Below are the code and all the weights of a small trained network. Each question names an input and a class and asks about switching units off, where a switched-off unit gives its printed mean instead of its output.

import numpy as np


def w(rows, s, z=0):
    codes = np.array(rows[::2]) - 128.0
    scale = np.full(codes.shape[1], s)
    scale[-1] = z or s
    return codes * scale


def norm(h):
    return h / np.sqrt((h * h).mean(-1, keepdims=True) + 1e-5)


def f(y):
    return np.maximum(y, 0)


def log_softmax(a):
    a = a - a.max(-1, keepdims=True)
    return a - np.log(np.exp(a).sum(-1, keepdims=True))


def net(x, mask):
    res = np.array(x, float).reshape(1, 3) / 4 @ E
    u = 0
    for l in range(3):
        y = f(norm(res) @ A[l][:, :-1].T + A[l][:, -1])
        res = res + np.where(mask[u : u + 8], y, B[l][:, -1]) @ B[l][:, :-1]
        u += 8
    return log_softmax(norm(res)[-1] @ U[:, :-1].T + U[:, -1])


A, B = {}, {}
E = w([
[110,95,178,76,243,2,148,96,67,124,149,61],'x0',
[98,158,160,142,42,52,79,197,123,184,193,102],'x1',
[229,120,21,149,108,70,96,99,80,100,147,122],'x2',
],0.0071)
A[0] = w([
[79,53,193,109,118,163,160,128,121,171,140,134,30],'L0N1',
[191,104,79,117,217,176,214,143,128,44,42,180,2],'L0N2',
[49,107,200,147,91,203,226,183,221,153,126,137,101],'L0N3',
[131,59,179,71,231,43,129,101,65,101,136,40,172],'L0N4',
[105,151,166,131,54,53,74,254,117,187,195,83,57],'L0N5',
[201,47,124,95,227,171,195,173,115,81,83,168,6],'L0N6',
[146,132,119,119,203,197,192,131,84,50,70,206,11],'L0N7',
[203,79,55,196,77,112,83,111,106,103,188,151,153],'L0N8',
],0.0034,0.0048)
B[0] = w([
[159,160,121,150,170,132,69,147,144,126,116,123,140],'L0N1',
[113,111,119,145,107,124,142,38,157,166,139,104,172],'L0N2',
[152,219,102,103,169,117,70,123,108,98,94,117,202],'L0N3',
[191,134,158,154,76,168,168,146,132,145,136,228,254],'L0N4',
[142,114,124,130,137,171,164,1,174,132,144,102,181],'L0N5',
[106,108,106,133,102,161,139,64,141,169,143,88,157],'L0N6',
[112,115,116,120,99,141,133,58,156,155,135,91,160],'L0N7',
[87,219,152,77,185,152,87,157,138,132,72,123,207],'L0N8',
],0.0063,0.0061)
A[1] = w([
[185,110,15,135,118,70,82,131,72,88,133,91,68],'L1N1',
[116,156,118,128,125,133,108,64,171,131,142,100,151],'L1N2',
[76,117,150,150,49,59,83,163,140,188,219,44,1],'L1N3',
[89,89,123,166,120,109,126,152,106,104,133,89,28],'L1N4',
[129,28,161,144,179,31,167,156,71,116,147,106,33],'L1N5',
[143,175,98,75,170,123,89,169,98,99,94,130,105],'L1N6',
[2,107,182,106,142,150,137,195,148,148,110,103,54],'L1N7',
[125,118,106,134,140,118,138,154,146,130,135,119,103],'L1N8',
],0.0074,0.0045)
B[1] = w([
[48,200,210,171,188,101,50,144,219,90,118,107,236],'L1N1',
[138,89,142,119,135,96,141,131,69,183,90,132,253],'L1N2',
[124,85,47,130,109,142,160,1,151,106,135,75,198],'L1N3',
[115,126,83,140,107,152,134,126,149,90,133,136,128],'L1N4',
[108,87,104,93,138,169,157,187,121,69,154,154,196],'L1N5',
[142,133,136,113,142,90,118,159,95,194,104,125,206],'L1N6',
[145,157,140,167,182,66,53,131,137,93,111,103,209],'L1N7',
[127,125,136,113,139,145,119,128,126,131,113,126,128],'L1N8',
],0.0079,0.0045)
A[2] = w([
[99,143,116,126,1,70,84,137,133,182,214,49,6],'L2N1',
[39,123,199,100,157,174,156,157,140,137,112,110,68],'L2N2',
[128,131,117,79,147,114,134,172,85,161,133,118,44],'L2N3',
[112,86,128,94,142,95,154,150,120,109,204,117,57],'L2N4',
[151,114,135,146,70,143,128,151,82,227,92,190,186],'L2N5',
[137,144,48,146,12,197,90,194,164,134,119,176,26],'L2N6',
[163,144,176,178,97,141,131,143,191,115,207,214,72],'L2N7',
[111,61,160,59,197,59,186,141,85,100,234,124,31],'L2N8',
],0.0068,0.0022)
B[2] = w([
[152,90,91,116,196,253,131,62,140,115,43,145,196],'L2N1',
[152,147,30,160,118,73,69,140,151,105,188,116,203],'L2N2',
[106,107,73,116,89,122,147,83,113,147,167,117,143],'L2N3',
[159,107,137,128,107,153,150,169,138,122,83,154,167],'L2N4',
[132,113,130,85,100,48,173,186,63,152,172,84,228],'L2N5',
[108,60,211,142,135,95,174,176,111,45,211,180,254],'L2N6',
[154,147,80,96,87,92,166,144,90,178,117,82,176],'L2N7',
[107,123,133,169,21,203,131,186,124,108,148,180,242],'L2N8',
],0.0073,0.0047)
U = w([
[128,87,157,146,79,147,156,223,122,75,169,202,104],'0',
[124,76,86,131,133,172,143,3,152,134,109,106,255],'1',
[114,209,146,143,180,93,19,166,165,120,111,124,121],'2',
[141,116,122,81,96,47,153,156,74,212,144,80,21],'3',
],0.012,0.0011)

Each question gives the input, the list of numbers given to net, and the class t.
The units are the neurons (one row each of A and B). Each row of codes is followed by its name. A weight is (code - 128) times the scale printed after its matrix; where a second scale follows, it is the last column's (A, B and U).
mask holds one flag per neuron, layer by layer. A switched-off neuron (its flag False) gives its mean, the last column of its row in B, instead of its output. The means were averaged over made-up inputs and are rounded, as every weight is.
A unit's drop is (log p(t) with every unit on - log p(t) with that unit switched off) / (log p(t) with every unit on - log p(t) with every unit switched off).
The circuit of an input: a set's keep is (log p(t) with only the set's units on - log p(t) with every unit switched off) / (log p(t) with every unit on - log p(t) with every unit switched off). Starting from the 12 units with the biggest drops (on a tie, the unit counted first), units are removed one at a time, each time the one whose removal leaves the highest keep (on an exact tie, the one counted first), for as long as the keep stays at least 0.8.
circuit, biggest first: the units of the circuit, biggest drop first
k most important neurons: the k neurons with the biggest drops, biggest first
top k neurons in layer l: the k neurons of layer l with the biggest drops, biggest first
drop of u: that unit's drop, to one decimal
input [-7,8,7], class 1: circuit, biggest first	L2N1
input [-1,-3,2], class 3: top 3 neurons in layer 1	L1N2; L1N1; L1N3
input [-5,7,6], class 1: 2 most important neurons	L0N4; L2N1
input [6,7,5], class 1: 2 most important neurons	L1N3; L2N1
input [4,-5,-6], class 2: top 2 neurons in layer 2	L2N2; L2N1
input [4,3,4], class 0: circuit, biggest first	L1N5; L2N8
input [8,3,-8], class 0: 3 most important neurons	L2N8; L1N5; L0N8
input [-6,2,8], class 2: 2 most important neurons	L1N1; L0N4
input [-4,6,-1], class 1: 2 most important neurons	L0N4; L1N3
input [-1,1,3], class 3: 3 most important neurons	L0N8; L1N6; L0N3
input [-2,2,2], class 3: 2 most important neurons	L0N8; L0N4
input [-4,3,-5], class 2: 2 most important neurons	L0N4; L1N7
input [-2,6,7], class 2: 2 most important neurons	L1N1; L0N8
input [0,8,6], class 1: most important neuron	L1N3
input [-6,7,-4], class 1: 3 most important neurons	L1N3; L0N4; L2N1
input [-4,4,7], class 2: drop of L1N1	1.5
input [-1,0,-1], class 3: drop of L2N4	0.0
input [4,8,-5], class 1: drop of L1N3	0.2
input [5,-1,7], class 2: drop of L1N1	2.7
input [1,2,8], class 2: top neuron in layer 1	L1N1
